Moves between points:
e: s909->s302, s18->s563, s426->s310, s503->s658, s57->s778, s472->s388, s689->s18, s552->s999, s104->s599, s114->s641, s803->s35, s260->s723, s618->s336, s608->s609, s336->s383, s690->s677, s949->s472, s14->s968, s383->s855, s448->s394, s855->s669, s295->s177, s196->s139, s499->s565, s354->s914, s893->s967, s398->s426, s212->s646, s218->s503, s646->s264, s392->s690, s710->s800, s607->s909, s331->s618, s599->s295, s894->s697, s677->s608, s301->s536, s914->s661, s191->s215, s521->s272, s206->s301, s641->s13, s658->s894, s310->s212, s508->s392, s215->s196, s367->s826, s723->s398, s922->s779, s973->s14, s302->s148, s388->s249, s449->s104, s475->s844, s778->s964, s532->s57, s285->s499, s899->s455, s272->s45, s88->s722, s697->s922, s779->s607, s850->s88, s609->s354, s661->s845, s148->s475, s394->s710, s999->s285, s967->s260, s800->s521, s578->s552, s139->s676, s264->s218, s968->s949, s455->s850, s13->s803, s536->s448, s565->s331, s35->s532, s249->s114, s676->s973, s844->s893, s964->s367, s845->s449, s669->s851, s45->s578, s563->s899, s826->s191, s851->s206, s722->s508, s177->s689
w: s909->s104, s18->s472, s426->s88, s503->s608, s57->s301, s472->s565, s689->s949, s552->s148, s104->s676, s114->s336, s803->s669, s260->s899, s618->s723, s608->s964, s336->s398, s690->s57, s949->s499, s14->s999, s383->s426, s448->s658, s855->s310, s295->s14, s196->s272, s499->s893, s354->s826, s893->s18, s398->s850, s212->s508, s218->s677, s646->s392, s392->s532, s710->s697, s607->s449, s331->s260, s599->s973, s894->s354, s677->s778, s301->s218, s914->s191, s191->s800, s521->s779, s206->s264, s641->s383, s658->s609, s310->s722, s508->s35, s215->s521, s367->s394, s723->s455, s922->s661, s973->s552, s302->s599, s388->s331, s449->s139, s475->s177, s778->s536, s532->s206, s285->s844, s899->s249, s272->s607, s88->s13, s697->s914, s779->s845, s850->s641, s609->s367, s661->s215, s148->s295, s394->s894, s999->s475, s967->s563, s800->s922, s578->s302, s139->s45, s264->s690, s968->s285, s455->s114, s13->s855, s536->s503, s565->s967, s35->s851, s249->s618, s676->s578, s844->s689, s964->s448, s845->s196, s669->s212, s45->s909, s563->s388, s826->s710, s851->s646, s722->s803, s177->s968
a: s909->s449, s18->s949, s426->s850, s503->s677, s57->s206, s472->s499, s689->s968, s552->s302, s104->s139, s114->s618, s803->s855, s260->s563, s618->s260, s608->s778, s336->s723, s690->s532, s949->s285, s14->s552, s383->s398, s448->s503, s855->s426, s295->s973, s196->s521, s499->s844, s354->s367, s893->s689, s398->s455, s212->s722, s218->s690, s646->s508, s392->s35, s710->s894, s607->s845, s331->s967, s599->s676, s894->s609, s677->s57, s301->s264, s914->s826, s191->s710, s521->s922, s206->s646, s641->s336, s658->s608, s310->s88, s508->s803, s215->s800, s367->s448, s723->s899, s922->s914, s973->s578, s302->s104, s388->s565, s449->s196, s475->s295, s778->s301, s532->s851, s285->s475, s899->s388, s272->s779, s88->s641, s697->s354, s779->s661, s850->s114, s609->s964, s661->s191, s148->s599, s394->s658, s999->s148, s967->s18, s800->s697, s578->s909, s139->s272, s264->s392, s968->s999, s455->s249, s13->s383, s536->s218, s565->s893, s35->s669, s249->s331, s676->s45, s844->s177, s964->s536, s845->s215, s669->s310, s45->s607, s563->s472, s826->s394, s851->s212, s722->s13, s177->s14
t: s909->s45, s18->s893, s426->s383, s503->s536, s57->s690, s472->s18, s689->s844, s552->s973, s104->s909, s114->s455, s803->s722, s260->s331, s618->s249, s608->s503, s336->s114, s690->s264, s949->s689, s14->s295, s383->s641, s448->s964, s855->s13, s295->s148, s196->s845, s499->s949, s354->s894, s893->s499, s398->s336, s212->s669, s218->s301, s646->s851, s392->s646, s710->s826, s607->s272, s331->s388, s599->s302, s894->s394, s677->s218, s301->s57, s914->s697, s191->s914, s521->s215, s206->s532, s641->s850, s658->s448, s310->s855, s508->s212, s215->s661, s367->s609, s723->s618, s922->s800, s973->s599, s302->s578, s388->s563, s449->s607, s475->s999, s778->s677, s532->s392, s285->s968, s899->s260, s272->s196, s88->s426, s697->s710, s779->s521, s850->s398, s609->s658, s661->s922, s148->s552, s394->s367, s999->s14, s967->s565, s800->s191, s578->s676, s139->s449, s264->s206, s968->s177, s455->s723, s13->s88, s536->s778, s565->s472, s35->s508, s249->s899, s676->s104, s844->s285, s964->s608, s845->s779, s669->s803, s45->s139, s563->s967, s826->s354, s851->s35, s722->s310, s177->s475
y: s909->s521, s18->s475, s426->s618, s503->s206, s57->s508, s472->s177, s689->s148, s552->s139, s104->s779, s114->s563, s803->s850, s260->s499, s618->s472, s608->s264, s336->s388, s690->s212, s949->s295, s14->s104, s383->s249, s448->s57, s855->s114, s295->s909, s196->s914, s499->s14, s354->s503, s893->s999, s398->s331, s212->s383, s218->s851, s646->s855, s392->s310, s710->s964, s607->s800, s331->s949, s599->s607, s894->s536, s677->s646, s301->s35, s914->s658, s191->s609, s521->s826, s206->s803, s641->s899, s658->s301, s310->s336, s508->s426, s215->s354, s367->s677, s723->s565, s922->s394, s973->s449, s302->s272, s388->s689, s449->s922, s475->s578, s778->s392, s532->s722, s285->s973, s899->s893, s272->s191, s88->s723, s697->s448, s779->s710, s850->s260, s609->s218, s661->s894, s148->s45, s394->s778, s999->s676, s967->s285, s800->s367, s578->s196, s139->s661, s264->s669, s968->s599, s455->s967, s13->s455, s536->s532, s565->s968, s35->s88, s249->s18, s676->s845, s844->s552, s964->s690, s845->s697, s669->s641, s45->s215, s563->s844, s826->s608, s851->s13, s722->s398, s177->s302
r: s909->s779, s18->s177, s426->s723, s503->s264, s57->s35, s472->s968, s689->s295, s552->s45, s104->s845, s114->s388, s803->s641, s260->s893, s618->s565, s608->s690, s336->s331, s690->s508, s949->s14, s14->s676, s383->s618, s448->s301, s855->s336, s295->s104, s196->s191, s499->s999, s354->s608, s893->s475, s398->s260, s212->s426, s218->s646, s646->s310, s392->s722, s710->s448, s607->s922, s331->s499, s599->s449, s894->s503, s677->s392, s301->s851, s914->s609, s191->s367, s521->s710, s206->s669, s641->s249, s658->s218, s310->s398, s508->s88, s215->s826, s367->s778, s723->s967, s922->s894, s973->s139, s302->s607, s388->s949, s449->s661, s475->s302, s778->s532, s532->s803, s285->s552, s899->s18, s272->s800, s88->s455, s697->s658, s779->s697, s850->s899, s609->s677, s661->s354, s148->s909, s394->s536, s999->s578, s967->s844, s800->s394, s578->s272, s139->s215, s264->s212, s968->s973, s455->s563, s13->s114, s536->s206, s565->s285, s35->s13, s249->s472, s676->s196, s844->s148, s964->s57, s845->s914, s669->s383, s45->s521, s563->s689, s826->s964, s851->s855, s722->s850, s177->s599

In the rows, 150 means zero.

The rows follow the links: the fewer symbols apart two points are, the more alike their rows tend to be.

Rows of some points; one shown again gets a slightly different row:
s191:  168   124   146   163    97   162   282   132    90   199   253    70   244   243   124   162   153    97    52   111   139    41   132   158    83   204   192   158    65   115   221   146   115   179   160    20    97   147
s285:  116   127    50    92   214    91    46   119   201   178    17   113   140   216   106   128   206   131   188   206   156   209   188   118   110    94   146   121   143   115    60   109   258   241   180   257   140    73
s826:  174   135   174   176    87   178   293   146    84   183   276    99   234   211   140   162   138   112    55    99   140    41   125   166   108   211   186   164    79   132   236   156    88   149   150    11   109   168
s449:  146   103    70   120   142   119   208   107   124   224   153    39   235   297    91   143   197    81    76   147   143    82   160   134    55   162   189   138    54    84   156   111   191   247   184   101    90    88
s723:  131   177   158   138   202   137    20   169   211   103    48   227    57    55   176   140   146   202   253   189   158   259   166   143   215    95   111   142   237   187    79   157   190   122   140   278   204   153
s697:  174   128   158   167    93   172   287   137    84   194   264    83   239   228   132   163   147   106    52   105   142    37   128   162    95   207   189   161    73   121   229   150   101   164   157    15   100   156
s249:  129   172   140   132   207   130    11   160   215   109    34   218    59    73   166   136   154   197   247   198   160   263   170   136   205    94   112   137   229   181    69   154   198   137   146   286   197   143
s88:  149   192   219   174   167   174    74   190   184    77   126   262    58     8   207   154   107   219   232   158   156   231   148   162   243   128   110   160   247   212   128   183   120    59   121   220   212   204
s967:  119   153    97   114   219   109     8   141   220   135    10   176    81   127   140   131   176   169   235   209   162   253   182   128   169    85   122   129   199   152    56   130   231   183   159   291   175   112
s354:  178   139   182   178    83   181   293   149    84   178   282   101   229   201   145   168   133   113    57   100   140    42   125   167   114   212   182   165    87   131   239   158    86   140   148     9   110   173
s893:  119   140    77   104   220    98    18   130   213   155     5   146   107   168   124   128   188   153   216   208   159   237   185   121   143    87   132   127   175   137    51   120   247   210   171   281   161    91
s336:  139   185   179   150   194   149    35   175   205    91    71   246    54    36   188   143   130   210   247   179   160   256   163   149   224   104   105   149   243   198    94   169   166   101   130   263   206   174
s850:  142   185   196   159   183   155    47   181   197    86    90   248    52    25   195   147   125   217   245   176   158   249   157   154   236   110   109   153   247   203   102   176   151    84   126   250   213   183
s722:  161   198   240   188   149   186   114   195   166    81   166   261    68     3   211   163    96   220   214   140   153   206   136   170   244   147   114   165   242   217   158   194    96    42   112   188   210   219
s264:  181   185   259   205    99   208   216   192   114    98   262   221   130    42   210   174    85   194   144   106   144   123   116   184   216   193   136   178   190   203   221   196    47    40   116    80   180   235
s388:  119   158   111   117   214   116     7   150   217   126    16   192    75   111   151   132   170   181   240   205   163   261   180   130   180    87   117   130   209   159    57   138   222   166   154   290   181   122
s503:  183   166   235   201    81   203   272   171    90   135   294   171   182   112   183   176   103   156    91    90   142    75   114   180   170   213   159   177   136   175   246   185    46    79   124    26   149   216
s104:  133   103    52   107   162   106   167   102   143   221   115    42   223   298    83   135   209    85    99   167   147   108   170   129    57   144   185   130    66    81   129   104   220   262   185   135    91    72
s302:  128   102    43   101   177    98   139   106   157   215    86    49   207   289    82   132   211    89   116   179   152   128   174   119    61   132   179   127    75    87   110    99   234   265   189   165    99    72
s949:  115   131    63   100   220    98    25   126   209   162     9   134   119   190   116   124   196   143   208   208   159   226   184   120   131    87   138   123   164   124    53   115   252   225   173   273   153    83
s578:  130   105    45   104   169   100   148   102   153   219    95    48   214   293    83   133   211    89   109   176   150   121   173   125    59   135   179   128    73    85   114   103   229   266   186   154    97    70

Each walk starts at a row. The symbols on each line, taken left to right, move it on to the next point.
Each answer is a row, close to the row of the point it stands for.
---
 181   138   189   180    82   186   293   152    82   175   285   111   224   191   151   167   131   120    60    96   137    45   119   171   120   214   179   168    89   140   245   163    79   133   146    12   117   179
y t y w
 178   188   265   205   107   207   198   195   122    91   248   233   116    31   210   173    86   197   155   108   149   138   119   181   226   186   135   180   203   207   211   198    53    32   114    97   187   236
y t y w
 139   186   186   154   190   151    39   178   202    90    81   243    51    33   191   144   127   217   249   175   158   254   159   151   232   107   107   150   247   199   102   169   157    90   131   257   210   178
---
 181   149   203   188    83   193   292   157    83   164   292   123   216   174   163   171   121   129    67    95   139    48   118   172   131   215   175   171    98   149   243   168    67   115   141     9   124   190
y a y w a
 165   198   248   194   139   192   130   195   157    78   186   256    77     5   214   162    91   215   201   134   152   195   133   171   244   155   114   171   236   217   174   195    82    36   113   165   209   224
w a w
 164   196   248   189   140   189   121   195   162    79   178   260    74     1   214   161    94   217   208   139   152   202   133   172   245   150   115   166   240   217   166   195    90    42   113   176   207   222
---
 181   159   224   194    79   197   288   167    87   149   293   143   199   143   171   172   113   141    78    91   140    56   114   177   154   217   168   175   115   161   249   177    55    98   133    13   137   202
e w a r a
 183   181   259   206    93   212   238   190   108   110   272   213   142    58   203   171    91   183   130    98   144   112   114   181   206   199   143   178   178   197   232   196    43    48   118    64   174   232
w w a w t
 182   183   259   207    97   206   225   190   113   104   267   217   139    50   208   174    89   186   134   102   145   119   115   183   212   198   141   178   183   199   224   197    45    42   116    72   176   231
---
 121   113    39    94   196    91    93   107   181   202    47    76   177   262    87   127   214   103   150   193   153   167   181   119    78   112   164   123   104    93    82   102   253   261   188   211   115    64
r a
 142   104    67   114   148   119   198   108   130   223   141    41   236   299    88   140   201    83    79   156   148    87   161   133    52   160   187   135    58    86   150   107   198   253   186   107    89    84
e e t y r
 165   117   129   150   105   154   271   130    91   203   241    61   247   255   117   160   165    92    51   116   140    44   137   155    79   200   188   153    59   107   211   133   128   195   166    31    92   132
---
 120   107    38    94   192    92    99   105   175   205    52    66   184   269    87   127   213   103   143   188   154   161   181   118    74   116   165   123    99    92    85   101   250   264   185   203   112    64
r a e t y
 159   114   108   141   115   142   253   118   100   214   215    49   251   278   104   149   179    84    53   125   140    53   143   147    66   188   195   147    54    95   194   127   151   216   172    48    91   119
r a e t y
 185   161   227   200    78   201   283   170    84   148   294   151   195   133   175   171   108   144    82    92   141    62   115   179   157   215   168   175   125   164   248   179    52    90   130    20   141   208
---
 173   192   259   201   120   203   171   195   136    86   225   246    98    15   217   167    85   207   176   119   151   165   123   177   237   174   123   175   220   211   196   200    60    31   112   126   198   236
a a w w a
 159   199   238   185   153   186   101   193   172    77   154   261    66     3   212   159    96   221   219   146   155   215   137   168   246   140   112   167   242   217   153   191    98    46   116   195   211   216
r y a w
 121   156   106   114   220   112     6   146   217   133    13   186    77   120   146   129   172   174   236   207   157   251   178   126   174    85   122   129   205   157    59   135   224   176   155   292   182   117
---
 137   104    54   108   158   109   179   105   138   223   127    41   226   298    84   136   204    84    92   161   149    99   167   128    53   152   184   132    62    84   137   103   212   262   187   129    93    77
a a e r
 160   114   115   145   112   144   263   123    99   210   218    52   250   271   106   152   174    86    52   123   139    48   142   149    71   193   194   152    52   100   198   130   142   210   172    42    91   123
a r a y w
 186   179   254   208    89   210   249   184    98   120   281   198   156    75   200   175    93   177   116    96   142    98   112   184   195   205   148   177   163   189   238   193    41    55   119    51   163   229
---
 174   194   256   201   124   202   160   195   143    83   212   248    91    14   214   168    90   210   182   119   151   170   126   178   239   168   122   174   222   215   191   199    67    33   113   135   199   233
w e t a y
 153   196   225   179   162   175    83   188   180    78   136   261    57     6   211   158   104   218   229   154   157   224   144   162   245   133   107   163   244   213   140   188   114    57   120   212   212   208
w y t
 132   179   163   145   198   142    22   170   210   100    55   234    54    52   182   141   142   206   250   187   158   260   166   142   219    97   106   145   239   188    83   161   179   114   136   275   203   161
---
 183   163   229   203    82   205   279   171    88   141   298   160   187   123   180   171   105   152    85    93   143    68   115   179   163   214   165   178   130   170   246   180    51    80   129    19   144   212
e e t y r
 182   189   264   207   103   208   210   196   121    95   255   229   122    37   214   172    86   195   151   107   146   134   117   182   222   188   135   180   196   205   220   200    49    36   113    86   182   236
y a y a y
 118   146    85   105   217   104    10   138   215   147     4   164    94   150   131   129   186   163   229   211   161   244   184   124   156    85   127   126   187   142    53   126   238   198   165   288   171   101
